Both labels of each row:
[ 0.41 -1.66 -0.49  0.92  0.57  1.35  1.77 -3.25  1.38 -2.52  0.44 -1.21
 -1.79 -1.35 -2.91 -2.34  1.56  0.79 -0.72 -1.00 -3.71 -1.10  0.24  2.35
 -0.94  0.26 -0.39  1.50  0.05 -1.38 -1.57  1.55 -0.70 -0.33  0.72  0.78
  1.85  0.52  2.78 -1.27  0.10  0.76 -0.50  0.48  1.26  0.33  7.38  2.26
  1.34  0.11  1.74  0.38  1.38 -3.61  1.48  2.07  0.00 -0.95  1.77  0.16
 -1.56 -1.27 -2.41 -1.55]
tp + K
[-3.06 -1.57  0.43  1.59 -1.88  0.78  1.17 -0.43  1.50 -2.08 -2.50  0.86
 -0.58 -1.71 -0.62 -2.59 -0.57 -0.56 -2.53  1.43  0.07 -0.82  0.39  0.16
  0.48 -0.41  0.04  1.54 -0.37 -1.76 -0.39  1.36  0.37  0.30  0.61 -0.37
  0.08 -0.43  5.59 -2.59  0.43 -1.04  1.09 -0.63  0.67 -0.65  2.74  0.29
  1.10 -0.26  0.45  0.48  3.37 -4.00 -0.50  0.74 -0.78  0.66 -0.02 -1.51
  0.02 -0.83 -0.92 -0.07]
qq + X
[-1.72 -0.32 -1.25  0.66  0.85  0.18  0.36 -0.21  2.27 -4.43 -1.43 -1.94
  0.68 -0.81 -0.42 -1.00 -0.73 -0.12 -0.58 -0.92 -4.42  1.08  0.44  1.00
 -0.63 -0.98 -1.61  0.49  0.35 -0.63  0.33  3.48 -0.32  1.00 -0.37  0.27
  0.80  0.15 -1.18 -2.40 -0.43 -3.08  1.28  0.17  1.37  0.92  2.78  0.79
 -0.68  0.80  0.04  1.02  0.61  0.65 -2.13  0.37 -0.45 -0.09 -0.54 -0.02
 -2.34 -0.98 -0.29 -1.55]
dj + Z
[-0.96 -1.00  1.11 -0.52 -1.65 -1.13 -0.71  1.55  4.33  1.28 -4.76 -0.08
 -0.06 -1.39  0.30 -2.07 -1.29 -0.59 -2.81 -0.73  1.72 -1.74 -0.85  0.76
  1.20 -0.60 -0.14 -1.14  0.58 -1.68 -0.31  2.29  0.95 -1.07 -0.08  0.61
  0.17  0.50  1.30 -1.89 -0.95 -0.96 -0.51  1.31  1.55  0.42  1.95 -0.52
  1.60  0.13 -2.22  2.20  0.07 -0.54 -2.07 -0.11  0.26  1.08 -0.26  0.56
 -1.62  0.02  0.24 -0.07]
qq + M
[-1.10  0.03 -0.75  0.57  1.24  0.98  1.39 -1.62  1.34 -1.98 -0.92  0.39
  0.94 -1.52 -1.37 -2.73  0.77  0.42 -0.61 -0.73 -1.64 -0.74 -0.71  1.47
  0.49 -0.23 -1.92  2.53 -0.35 -2.16 -0.43  2.86 -0.63  0.91  0.48 -0.94
 -0.33 -0.47  2.48 -0.40 -0.69 -0.79  0.36 -0.77  1.02  1.09  5.92 -0.06
 -0.29  0.76  0.26  1.25  0.72 -4.59  0.40  1.54 -0.03  0.20 -1.09  0.18
 -0.18 -1.51 -1.51 -0.41]
tp + K
[-1.60  0.62  0.50 -0.44  0.26 -0.46  0.78 -1.68  1.81 -2.09 -1.12 -1.59
 -1.10 -0.28  0.53  0.51 -0.30  0.33 -0.66 -0.17 -3.83 -0.48  0.23  0.38
 -0.16 -0.35 -0.51  0.47  0.74 -0.58 -0.44  2.95 -0.20  0.51 -0.17  1.17
  1.70  0.37 -2.06 -1.78 -1.81 -1.81 -0.97  0.14  0.32  0.80  3.95  1.26
  0.82 -0.42 -0.04  0.43  0.19  2.39 -2.61  0.37  1.01 -0.07 -0.03  1.15
 -3.36  0.71 -0.87 -1.15]
tp + M
[-2.37 -2.14 -0.90  2.55 -0.06  1.70  0.59 -2.52  1.15 -2.11 -2.27 -1.11
 -0.69 -1.64 -1.74  0.29  0.00  0.69 -1.12  0.81 -2.70 -0.85  0.50  0.45
  0.95  0.72 -0.08  1.18  0.49 -1.40 -0.28  1.28  0.55 -1.84  0.44  0.81
  1.36  0.02  2.85 -2.66  0.00 -1.67  0.92 -0.51  0.69 -0.41  4.99  0.11
  2.12  0.86  0.70 -0.53  1.45 -4.08 -0.02  1.86 -1.01 -1.60 -0.08  0.87
 -1.09 -1.11 -1.72 -0.23]
tp + K
[-2.85 -0.48 -1.66  0.02  2.39  1.15 -1.12 -3.16 -1.18 -1.59 -2.10 -1.94
  0.26 -0.98 -0.59 -0.52 -0.24 -0.27  0.48 -0.51 -2.52  0.28  1.33  1.31
  0.41 -0.14 -0.43  0.89  2.06 -0.10  0.95  0.62  0.43  0.35  1.30  1.95
 -0.26 -1.05 -1.11 -1.60 -0.43 -2.58 -0.84  1.21 -0.97  2.01  4.20  0.53
 -1.44 -0.32 -1.10  0.29  0.58 -0.20  1.24  0.86  0.23 -0.05 -2.39 -0.35
 -0.46 -2.58  0.18  0.45]
dj + F
[-2.06 -2.30 -0.17  2.13  1.56  2.18  1.33 -2.97  0.81 -3.45 -0.32 -1.53
 -1.58 -2.00 -2.12 -0.95  0.37  2.21 -0.29 -1.03 -4.11 -0.77 -0.33  0.60
 -0.89  0.94  1.10  1.42  1.80 -0.61 -1.27  0.03 -0.72 -0.14  0.19  1.32
  1.10  0.60  3.15 -1.56  0.33 -2.97  0.91 -0.81 -0.33 -0.95  5.95  0.74
  0.84  0.55  1.23 -0.65  1.49 -3.61  1.42  2.69 -2.25 -2.82  0.35 -1.13
 -1.31 -1.51 -2.69 -1.27]
tp + X
[-3.45 -0.73 -1.39  2.65  0.21  1.51  1.28 -0.33  1.16 -5.62 -3.97 -0.33
 -1.21 -0.11 -0.35 -1.19  0.95  0.51 -0.58  0.25 -2.54 -0.18  0.65 -0.05
  0.43  1.02  0.34  0.33  1.40 -0.17  1.28  0.38 -0.28  1.04 -0.96  0.65
  1.04 -0.66 -1.00 -4.90  2.68 -4.43  3.69  1.23 -0.50 -1.41 -0.94  2.05
  0.58  1.52 -0.31  0.75 -0.74 -1.31 -0.23  0.34 -1.05 -0.95  0.60 -0.08
 -0.35 -1.48 -0.72 -0.88]
dj + K
[-1.56  0.72  1.96 -1.92 -3.03 -1.80  1.21 -0.29  7.14  0.06 -7.38 -0.22
 -0.20 -2.03  1.00 -5.33 -0.87 -0.43 -3.44 -1.51 -1.74 -1.82 -0.43  1.43
  0.42 -0.08 -0.53 -1.85 -0.49 -3.28 -0.29  5.95  0.89  0.22 -0.73  1.09
  0.99  0.06 -0.40 -4.45 -2.49 -2.48 -0.75 -0.60  2.70  1.14  4.57 -0.54
  3.21 -0.34 -0.68  2.59  2.02  0.26 -4.28 -0.14  1.78  3.08 -0.69 -0.68
 -6.34  0.49 -1.40 -1.22]
qq + M
[-4.00 -0.63 -1.05  1.01  0.44  1.11  1.77 -1.34  1.71 -3.11 -1.26 -1.32
 -1.52 -1.34 -1.70 -0.75 -0.13  0.61 -0.38 -0.57 -2.83 -0.69 -0.25  0.56
 -0.57 -0.14  0.24  0.11  0.53 -0.56  0.07  1.40 -0.84 -0.29 -0.28  0.75
  0.85  0.70 -0.08 -2.28 -0.41 -2.67 -0.13  1.05 -0.06 -0.01  2.48  1.19
  1.34  1.01  0.58 -1.21  0.64 -1.58 -0.48  1.31 -1.17 -2.22  0.55 -0.20
 -2.26 -1.95 -1.46 -0.69]
tp + K
